Where the symbols take the points:
w995: f>w355, i>w42, u>w181, v>w817, q>none, w>w358
w558: f>w979, i>w842, u>w850, v>w294, q>none, w>w618
w315: f>w600, i>w722, u>w221, v>none, q>none, w>w316
w226: f>w210, i>w102, u>w748, v>w491, q>none, w>w995
w197: f>w686, i>w294, u>w979, v>none, q>none, w>w773
w301: f>w842, i>w564, u>w944, v>w685, q>none, w>w226
w19: f>w661, i>w748, u>w765, v>w210, q>w722, w>w611
w284: f>w294, i>w685, u>w842, v>none, q>none, w>w419
w765: f>w198, i>w231, u>none, v>w19, q>w209, w>w356
w341: f>w326, i>w421, u>none, v>w591, q>w374, w>w183
w936: f>w850, i>w944, u>w566, v>w842, q>w348, w>w19
w326: f>w293, i>w341, u>none, v>w47, q>w358, w>w110
w817: f>w32, i>w600, u>w995, v>none, q>none, w>w66
w112: f>w591, i>w611, u>w421, v>w209, q>w316, w>w454
w221: f>w42, i>w209, u>w591, v>w315, q>none, w>w866
w491: f>w419, i>w875, u>w226, v>none, q>none, w>w817
w368: f>w698, i>w566, u>none, v>w850, q>w404, w>w198
w104: f>w866, i>w153, u>w454, v>w983, q>none, w>w558
w983: f>w316, i>w163, u>w104, v>none, q>none, w>w294
w294: f>w197, i>w284, u>w558, v>none, q>none, w>w348
w600: f>w817, i>w315, u>w42, v>none, q>none, w>w726
w153: f>w104, i>w358, u>w976, v>w163, q>none, w>w842
w355: f>w209, i>w995, u>w611, v>w32, q>none, w>w153
w181: f>w611, i>w47, u>w293, v>w995, q>w163, w>w771
w76: f>w988, i>w110, u>none, v>w771, q>w842, w>w174
w316: f>w726, i>w983, u>w866, v>none, q>none, w>w197
w348: f>w773, i>w419, u>w618, v>none, q>none, w>w722
w979: f>w564, i>w558, u>w453, v>w197, q>none, w>w404
w358: f>w153, i>w374, u>w771, v>w66, q>none, w>w301
w875: f>w491, i>w773, u>w102, v>none, q>none, w>w600
w726: f>w66, i>w316, u>w374, v>none, q>none, w>w686
w591: f>w47, i>w112, u>w341, v>w221, q>w726, w>w968
w722: f>w315, i>w32, u>w209, v>none, q>none, w>w983
w32: f>w722, i>w817, u>w355, v>none, q>none, w>w163
w419: f>w348, i>w491, u>w210, v>none, q>none, w>w32
w42: f>w995, i>w221, u>w47, v>w600, q>none, w>w374
w421: f>w341, i>w356, u>none, v>w112, q>w866, w>w912
w163: f>w983, i>w66, u>w153, v>none, q>none, w>w284
w988: f>w912, i>w76, u>none, v>w976, q>w558, w>w566
w374: f>w358, i>w866, u>w714, v>w726, q>none, w>w564
w453: f>w116, i>w850, u>w698, v>w979, q>w875, w>w957
w210: f>w618, i>w226, u>w19, v>w419, q>none, w>w355
w54: f>w449, i>w198, u>none, v>w957, q>w42, w>w341
w944: f>w936, i>w116, u>w174, v>w301, q>w419, w>w748
w566: f>w368, i>w174, u>none, v>w936, q>w618, w>w765
w866: f>w374, i>w104, u>w968, v>w316, q>none, w>w979
w771: f>w976, i>w714, u>w76, v>w358, q>w284, w>w944
w183: f>w110, i>w912, u>none, v>w968, q>w564, w>w698
w661: f>w957, i>w19, u>w198, v>w618, q>w315, w>w112
w976: f>w454, i>w771, u>w988, v>w153, q>w294, w>w936
w968: f>w714, i>w454, u>w183, v>w866, q>w686, w>w453
w912: f>w183, i>w988, u>none, v>w454, q>w979, w>w368
w102: f>w226, i>w404, u>w306, v>w875, q>none, w>w42
w356: f>w421, i>w293, u>none, v>w611, q>w104, w>w988
w306: f>w748, i>w957, u>w449, v>w102, q>w817, w>w47
w449: f>w231, i>w54, u>none, v>w306, q>w995, w>w326
w714: f>w771, i>w968, u>w110, v>w374, q>w685, w>w116
w110: f>w76, i>w183, u>none, v>w714, q>w301, w>w852
w850: f>w453, i>w936, u>w368, v>w558, q>w773, w>w661
w564: f>w301, i>w979, u>w116, v>w686, q>none, w>w102
w47: f>w181, i>w591, u>w326, v>w42, q>w66, w>w714
w773: f>w875, i>w348, u>w404, v>none, q>none, w>w315
w293: f>w356, i>w326, u>none, v>w181, q>w153, w>w76
w198: f>w54, i>w765, u>none, v>w661, q>w221, w>w421
w852: f>w174, i>w698, u>none, v>w116, q>w226, w>w449
w611: f>w112, i>w181, u>w356, v>w355, q>w983, w>w976
w209: f>w221, i>w355, u>w112, v>w722, q>none, w>w104
w685: f>w284, i>w686, u>w301, v>none, q>none, w>w491
w116: f>w944, i>w453, u>w852, v>w564, q>w491, w>w306
w686: f>w685, i>w197, u>w564, v>none, q>none, w>w875
w698: f>w852, i>w368, u>none, v>w453, q>w102, w>w54
w957: f>w306, i>w661, u>w54, v>w404, q>w600, w>w591
w748: f>w19, i>w306, u>w231, v>w226, q>w32, w>w181
w231: f>w765, i>w449, u>none, v>w748, q>w355, w>w293
w174: f>w566, i>w852, u>none, v>w944, q>w210, w>w231
w404: f>w102, i>w618, u>w957, v>w773, q>none, w>w221
w454: f>w968, i>w976, u>w912, v>w104, q>w197, w>w850
w842: f>w558, i>w301, u>w936, v>w284, q>none, w>w210
w618: f>w404, i>w210, u>w661, v>w348, q>none, w>w209
w66: f>w163, i>w726, u>w358, v>none, q>none, w>w685

The rows follow the links: the fewer symbols apart two points are, the more alike their rows tend to be.

Each row is also shifted at random along 4 hidden directions that mean nothing.

Known rows, each with its point:
[-17,79,10,197,-105,-28,202,37,82,-20,-103,108,23,19,54,-7,-71,-124,-125,-59,18,32,155,24,113,-99,7,162,88,-15,173,100,88,51,-184,190,85,-169,93] | w198
[118,-94,110,-72,-47,56,-165,-38,4,86,69,-94,19,132,104,-96,58,9,39,-94,-18,88,128,-2,-35,28,-17,-131,-155,53,58,35,32,97,153,31,259,116,-16] | w226
[-207,-48,146,-57,88,115,-122,-82,-117,-78,-52,55,-13,-4,-13,88,-76,267,-31,-41,-134,-131,21,-69,-41,81,30,-110,10,-66,-138,-2,22,23,70,-140,-49,-35,-53] | w315
[161,-116,46,92,-217,-105,242,48,-6,7,-140,27,-58,99,-71,-83,-131,-37,224,34,-172,-22,158,64,-86,81,6,19,-66,-143,217,-6,163,-53,179,15,20,-149,22] | w957
[227,-114,-63,132,-57,-88,88,146,20,57,-99,-41,0,0,-139,-126,-44,33,161,24,-98,-56,-118,-55,-21,71,-49,-56,263,43,106,-65,158,-111,203,76,18,-111,-9] | w326
[-2,172,-70,-5,234,83,-144,102,-70,-27,94,82,6,-85,-21,69,43,-60,-11,-8,162,40,-93,58,26,-67,-8,73,11,6,-92,-132,-119,7,-34,-75,-45,168,100] | w153
[-29,62,-102,-13,140,-26,25,-63,-89,-93,62,139,-74,-38,7,137,-29,-3,-76,65,73,-163,-119,-69,-32,-52,4,112,-12,-168,-115,-105,-48,-61,-15,-184,-233,1,34] | w104
[81,-84,44,-189,12,-36,-110,125,-84,-34,-111,-59,-8,-139,-117,13,-88,124,-72,96,-62,-57,-233,-49,-82,8,-41,-40,102,73,-62,42,-148,-55,-36,-69,-35,-15,-105] | w374
[-194,-29,152,48,-56,104,49,-118,-55,-142,-158,90,7,-43,-54,97,-45,202,-150,-124,-191,-88,-62,-100,-13,22,1,-56,90,-39,-153,37,43,42,-114,-64,41,-160,-177] | w221
[120,84,-38,-42,107,187,-223,-21,-120,-65,3,197,-14,-49,-44,121,-106,133,-178,-189,-30,-11,75,-10,-15,15,-77,-34,-52,-30,-61,64,-107,154,-8,-136,112,68,57] | w32
[177,-77,144,-291,-83,-59,-135,134,-30,-26,50,-71,25,-30,-36,-12,-11,-39,105,108,-56,-27,44,104,-78,49,36,59,-164,34,-89,34,-42,-22,-11,-99,-11,68,-46] | w686
[-8,40,-83,-132,17,-19,-105,-26,13,41,191,-26,-45,132,65,96,23,-59,108,25,157,6,96,205,38,-28,44,71,-208,-1,8,-10,-85,-47,29,-42,-34,202,102] | w842
[119,-108,-12,-166,-182,-121,26,77,62,11,-121,-199,5,-106,-24,-62,-49,17,-93,148,-24,51,-122,94,-26,-36,24,59,67,103,104,110,-81,-32,-77,63,-31,-2,-60] | w116
[155,-54,-105,-178,3,-23,-14,-49,-132,4,56,47,-42,89,119,158,-172,8,16,45,74,-211,121,80,-57,70,61,53,-263,-169,-10,9,-27,-50,96,-199,-140,75,65] | w294
[85,59,-77,-99,121,40,-92,-83,-57,-40,278,98,10,11,-26,145,105,64,0,2,108,-42,53,-118,-23,-39,20,-13,-175,-45,-224,-112,-76,-94,-24,-117,-148,146,-8] | w163
[-184,-69,235,-115,23,103,-223,-107,-110,-27,53,-30,34,34,-24,22,144,148,-63,-68,-102,-33,6,-142,-143,28,11,-130,-30,67,-231,59,26,9,-13,-58,45,-110,-122] | w600
[349,134,-125,243,-18,4,270,153,-23,-5,-43,299,-42,-35,-1,4,-110,-112,29,-78,-30,-21,34,-139,28,-38,-130,120,142,-193,166,-109,151,-22,-37,33,-21,-147,35] | w421
[134,11,-116,93,-63,-105,315,178,43,-32,36,60,11,-38,-116,-102,64,-140,183,251,-39,-39,-37,-73,-81,-30,-14,99,103,-108,25,-226,87,-170,51,10,-163,-49,4] | w183
[-107,9,15,-72,154,40,-59,29,-180,-20,147,81,-65,79,37,95,61,-107,99,92,49,-144,37,-8,-95,11,38,35,-156,-108,-155,-251,68,-97,124,-178,-164,7,61] | w983
[232,-56,18,85,-125,-21,36,-44,149,101,19,-65,39,51,58,-108,77,10,-54,-82,24,178,113,-90,78,-28,-29,-60,-38,80,39,131,-6,105,-25,181,174,60,-12] | w748
[-316,-48,22,34,-100,-134,237,-158,93,-45,-61,-142,-5,24,11,-2,5,24,23,132,3,-5,22,78,-58,-19,164,21,-78,41,47,35,-83,-177,-61,63,-171,-81,-38] | w453
[154,-96,57,92,-239,-62,167,-46,189,66,-41,-88,50,16,-3,-100,63,20,-20,-2,-35,24,40,-18,-52,4,-15,-3,103,143,77,160,73,-40,-67,184,12,-94,-84] | w449
[-187,13,-45,79,-128,-80,218,110,32,-11,-160,-90,15,-14,-55,-108,-83,-179,93,163,-16,10,-52,159,26,10,52,183,91,-9,215,-28,36,-50,-30,68,-55,-69,38] | w698
[-381,-52,219,-9,-72,46,-51,-69,-114,-108,-192,-57,1,12,12,30,-94,29,-85,-107,-232,-28,104,114,59,21,111,-5,-94,-6,130,105,60,131,-61,19,212,-150,-56] | w404
[-21,26,21,-60,37,98,-209,-76,-108,80,128,60,-24,93,57,73,-33,15,-41,-184,-17,63,204,102,4,51,18,-13,-170,42,18,99,-16,119,22,-63,113,97,76] | w419
[179,-10,-91,21,-67,-93,123,159,171,52,22,-112,21,4,15,-156,56,-163,110,153,137,180,-70,58,20,-74,-61,45,8,45,139,-19,-70,21,-27,171,-29,86,-5] | w174
[17,67,-10,163,-88,-24,65,11,200,120,-24,-70,73,46,113,-115,57,-116,-52,-97,45,162,33,-12,63,-65,-69,8,126,161,100,116,-1,129,-162,235,143,-19,-14] | w231
[-135,-99,182,-104,-96,87,-86,-50,-111,-73,-41,-43,6,71,47,40,-64,33,-9,-60,-141,-101,209,40,-47,39,115,-25,-188,-36,-10,5,117,-1,70,-62,67,-108,-41] | w773
[46,-158,140,-159,-173,9,-187,-20,-86,-29,-150,-151,12,63,-64,-42,-64,136,-73,-105,-155,42,23,47,-64,79,3,-71,18,75,62,134,55,58,21,17,257,-34,-38] | w102
[-207,100,146,-30,145,173,-175,-59,-158,-74,12,196,22,48,31,111,-66,-1,-139,-121,-97,-112,80,-26,34,14,2,22,-22,-101,-60,-51,15,109,-53,-168,120,-66,13] | w722
[48,-31,-39,215,79,-7,-21,42,78,124,-89,-36,9,0,-29,-200,81,11,-37,-70,14,121,-169,-59,104,12,-61,-132,297,100,99,20,9,76,110,79,127,9,18] | w293
[-158,18,76,235,-56,28,200,51,55,-48,-75,15,25,47,-100,-66,37,-74,76,9,-101,-9,-37,-125,-29,9,-18,29,223,-19,57,-97,114,-55,-14,71,41,-180,0] | w341

In each set, the symbols that take the first to the second take the third to the fourth, perhaps in another order. Give the fourth.
Answers are names.
[166,-55,8,135,-73,-58,150,-45,159,117,41,-90,19,122,30,-119,126,-65,122,5,87,147,63,-19,35,12,-62,-77,51,25,96,7,76,4,46,255,73,26,-33]
to [-78,52,-182,305,155,19,22,-46,17,110,-80,-3,-83,-9,-66,67,-11,45,-51,-170,55,48,-117,2,82,11,-27,-84,263,54,137,19,-31,41,73,72,129,50,87]
as [22,-34,141,-202,-13,172,-182,-118,3,6,31,-79,47,9,36,-31,10,92,-181,-155,-18,27,103,-14,-33,7,11,-109,-168,34,-90,139,-61,98,10,-18,203,106,-55]
to w32

[223,-39,5,176,65,90,-3,-19,96,111,72,35,51,51,-17,-170,139,66,74,-29,46,127,-72,-216,0,23,-99,-153,147,8,-73,-60,20,40,169,76,92,38,-68]
to [-63,-13,115,-208,90,-4,-207,196,-68,-40,-78,-52,9,-101,-143,-91,40,-26,-1,154,-87,-39,-192,-29,-95,-15,-80,54,96,89,-125,-81,-92,-44,-29,-128,-86,13,-65]
as [-44,-8,-73,-18,-152,-174,110,100,73,51,-126,-277,-28,-57,-33,-78,-75,-84,51,79,83,80,-126,117,-20,18,33,62,181,113,191,68,-36,-51,-39,98,46,-27,1]
to w957

[-96,5,-21,107,18,-101,34,157,51,-11,-157,-123,-6,-111,-120,-96,-35,-37,134,178,27,37,-241,20,-47,-6,-52,66,272,96,67,-24,-45,-87,-21,61,9,-27,29]
to [36,-49,122,-286,-132,-68,-171,224,-50,-30,-88,-123,-12,-64,-25,-83,-98,-131,9,177,-96,27,-31,152,-47,-12,16,143,-108,69,43,61,-35,42,-136,28,18,-13,-27]
as [-39,144,-145,160,133,-56,99,89,94,43,93,10,-26,-48,-41,-22,56,-146,91,69,220,125,-98,8,66,-73,-27,77,153,17,36,-117,-20,-2,-21,86,-42,92,86]
to w842

[-214,114,50,296,95,45,75,56,71,93,184,71,-4,90,-77,-68,208,-228,124,-61,113,121,-6,-76,127,-55,-18,33,201,137,11,-153,123,67,-92,226,35,-72,48]
to [176,63,-204,114,31,-154,144,-17,109,65,18,-23,-73,-21,25,4,-73,-71,59,-47,182,91,16,100,116,-8,-23,130,21,37,166,73,-69,-14,-59,103,-27,91,122]
as [-204,-39,2,162,-100,-42,190,-146,15,33,72,68,-32,146,92,70,92,-153,-9,-93,14,9,237,-17,107,-48,116,42,-102,-22,100,34,142,-10,-82,130,66,-143,105]
to w454

[41,-14,-15,-241,-69,32,-3,-145,-27,-71,49,23,-3,4,125,178,-76,35,-122,4,12,-70,75,73,-20,-26,105,55,-233,-66,-43,96,-136,3,-94,-115,-90,75,20]
to [-47,-99,4,-193,-149,-75,176,-89,16,-39,-33,-85,10,-33,22,76,-74,96,2,119,-116,-95,60,106,-107,-39,142,46,-224,-38,-38,75,-78,-96,27,-58,-173,10,-79]
as [38,109,-247,111,179,-22,-41,8,6,42,132,61,-26,-43,-16,60,-1,100,-9,2,165,21,-167,15,22,-10,-71,63,99,29,-6,-52,-131,-72,28,0,-116,164,152]
to w912

[-30,0,-241,68,54,-151,103,26,55,126,80,-117,-90,96,30,-8,44,-105,276,68,226,117,54,142,69,13,-1,23,88,-9,115,-78,-31,-120,162,76,-69,136,105]
to [3,60,-105,27,-87,-133,215,-42,55,-39,14,63,-10,25,106,116,-39,-113,-14,71,121,-67,72,81,84,-52,73,169,-113,-110,151,80,-9,-56,-27,27,-126,-9,108]
as [207,127,-100,-37,89,55,-84,240,104,-20,29,83,52,-65,-57,-160,74,-135,-49,92,28,82,-195,-65,103,-104,-178,113,110,77,54,-89,-101,97,-104,45,-1,85,-71]
to w153

[-136,23,-93,135,131,-66,-5,7,179,-3,-9,-196,-17,-67,-23,-136,104,-53,-18,147,101,160,-216,-85,113,-66,-33,-26,227,112,24,-40,-122,-14,-30,126,-26,75,-54]
to [210,3,1,-226,-38,-45,-123,150,63,71,150,-84,61,40,91,-125,79,-148,111,191,84,60,26,50,-19,-44,-29,74,-253,42,-14,-70,-10,9,59,19,-12,196,1]
as [-183,54,-130,111,159,-26,121,-59,-9,-66,12,64,-23,-32,-15,142,-7,4,-9,90,96,-143,-152,11,93,-67,33,52,114,-68,-56,-94,-71,-68,-42,-35,-147,-65,58]
to w294

[-306,-56,-40,-167,-111,-111,89,-110,-44,-67,-111,-182,-37,-9,61,56,-99,53,-51,82,-83,-111,23,175,-78,60,166,57,-106,-18,13,68,-85,-103,86,-93,-91,-11,-65]
to [-150,7,-61,-153,-29,-32,-3,-60,-111,-59,-46,-36,-39,18,111,184,-150,-74,-59,72,141,-109,94,177,16,-18,108,139,-186,-62,79,63,-63,-29,-15,-108,-83,48,145]
as [-137,-11,95,-256,31,72,-269,59,-19,1,23,-78,40,4,56,-35,28,-19,-154,11,46,47,-10,125,16,-3,37,60,-160,106,-87,49,-139,128,-84,-5,101,169,-35]
to w686

[-270,23,129,32,116,164,-141,-235,-86,-64,99,126,-29,62,85,143,45,111,-122,-125,6,-110,82,-117,-17,29,67,-124,-70,-95,-206,-14,44,60,-41,-111,6,-99,-20]
to [-126,35,97,-171,-3,132,-71,-68,-109,-143,-109,33,2,-137,-16,97,-74,167,-197,30,-106,-100,-104,22,-73,4,67,25,-73,-25,-136,32,-110,-2,-107,-174,-104,-62,-141]
as [86,33,-107,-176,62,-31,-112,-33,-107,10,159,9,-8,86,69,94,-19,-61,138,46,96,-33,142,123,-15,26,-5,48,-236,-64,-67,-26,-39,-42,91,-113,-76,204,98]
to w348

[-11,31,24,-32,123,148,-89,2,-165,-74,28,264,-26,-4,18,101,-126,107,-191,-155,-127,-116,73,-73,11,69,-9,-22,-73,-167,-35,0,10,109,-17,-159,35,-126,25]
to [142,151,-108,-188,126,121,-187,-46,-67,-57,88,145,-3,-95,26,145,-91,181,-277,-65,22,-6,-21,67,-30,0,-30,92,-70,-38,-114,43,-178,82,-112,-187,-24,155,9]
as [41,11,92,-229,26,40,-172,145,-116,-103,-30,28,59,-88,-41,47,-42,51,-65,78,-96,-33,-94,6,-121,4,-76,-2,-19,5,-122,-40,-79,-1,-34,-162,-56,9,-62]
to w197

[49,45,-53,-31,152,-31,14,54,84,35,111,-119,25,5,-21,-78,120,-94,98,160,107,37,-176,-99,66,-45,-97,-50,117,66,-76,-121,-75,-11,85,47,-57,174,-43]
to [-91,40,-183,121,240,-101,-68,40,0,47,138,-27,-31,-16,-50,81,101,-59,112,23,187,56,-87,5,56,49,-32,-6,129,-16,-29,-152,-84,-50,121,47,-121,134,156]
as [247,27,-163,238,81,46,66,-45,6,82,146,142,-7,71,-14,8,65,55,75,-173,57,-31,42,-109,-18,56,-65,-84,99,-75,-11,-88,80,-68,181,-66,39,63,102]
to w112

[-118,-1,31,-77,-45,-31,106,-23,-36,-146,55,30,23,-83,-32,21,52,71,62,195,-70,-149,-88,-117,-55,-25,53,24,-85,-32,-219,-155,-22,-190,16,-147,-235,-70,-101]
to [-168,-18,-45,-121,-44,-89,41,-121,-18,-17,60,-40,-36,14,162,138,-40,-54,-97,90,135,-118,133,97,22,-41,135,109,-240,-82,23,-9,-66,-102,-19,-99,-151,32,94]
as [24,-72,261,-227,-85,38,-228,-2,-129,-7,-2,-59,7,25,-19,-38,24,-51,109,8,-144,-5,132,36,-105,45,54,-31,-122,6,-49,49,80,66,15,-26,82,-55,-96]
to w315

[75,88,-119,306,86,32,167,-71,89,63,25,94,-22,39,-32,-31,48,50,-1,-153,103,47,-6,-138,97,-26,-47,-51,217,25,14,24,26,-10,-45,117,42,-24,60]
to [125,162,-73,233,109,144,-11,25,15,7,70,180,6,19,-50,-7,53,-49,19,-131,47,111,59,-88,53,-16,-90,-2,95,16,-22,-85,113,54,-51,86,85,26,87]
as [-61,22,-122,50,-25,-59,185,-18,25,-107,-102,34,-55,-80,-36,-7,-51,76,-3,154,-95,-173,-153,-93,-83,-5,-40,10,138,-66,-18,-90,-78,-154,-8,-42,-213,-67,-93]
to w866

[202,-55,-136,-101,14,-57,-76,11,129,105,-76,-174,-6,-52,91,-111,-97,-37,-2,80,87,107,-84,147,65,-11,-20,33,-32,68,133,85,-166,-14,76,75,28,160,19]
to [-124,147,126,-73,17,158,-151,-44,-16,52,246,97,66,99,30,45,148,-116,-37,-117,45,75,252,11,45,-29,50,21,-237,28,-110,16,41,161,-145,-2,72,31,10]
as [72,-59,-64,-71,-14,-76,-51,34,56,34,-141,-137,4,-152,-92,-7,-20,130,-24,109,0,-44,-301,-43,-93,-1,-27,-49,196,97,-66,3,-129,-99,42,-47,-133,2,-82]
to w685

[-117,-45,7,-193,-138,-71,159,-119,15,-131,-144,-69,-37,-98,51,78,-84,197,-156,70,-92,-83,37,130,-91,49,182,-20,-160,3,-59,156,-140,-71,-52,-68,-148,-35,-78]
to [10,-51,-37,-186,8,-18,-118,-26,77,62,28,-214,11,-15,89,-71,13,25,-112,54,107,26,-94,118,37,-30,-15,-30,-161,53,-40,142,-194,85,20,16,37,220,-77]
as [29,81,58,-259,-159,16,-38,42,-46,-73,-81,-3,4,-43,-3,85,-167,-16,-97,70,-155,-60,69,100,-78,12,67,111,-243,-25,-55,32,-105,32,-115,-130,-52,-23,-64]
to w685

[116,-128,-13,74,-86,-10,11,-61,155,146,110,-141,40,134,47,-135,169,15,111,-40,63,106,86,-26,51,61,-29,-116,-43,59,74,72,72,22,170,183,159,20,-59]
to [-176,-5,74,-2,74,108,-94,-127,-141,-52,80,151,0,69,56,136,74,65,-78,-88,-71,-112,122,-61,-33,48,27,-51,-108,-121,-141,-15,43,43,4,-142,20,-98,32]
as [-188,-66,-27,172,-165,-109,205,-90,99,-13,-163,-87,-39,64,13,-29,-44,50,24,-14,-55,7,28,21,-22,2,89,-47,132,7,141,119,61,-22,23,100,80,-139,14]
to w995

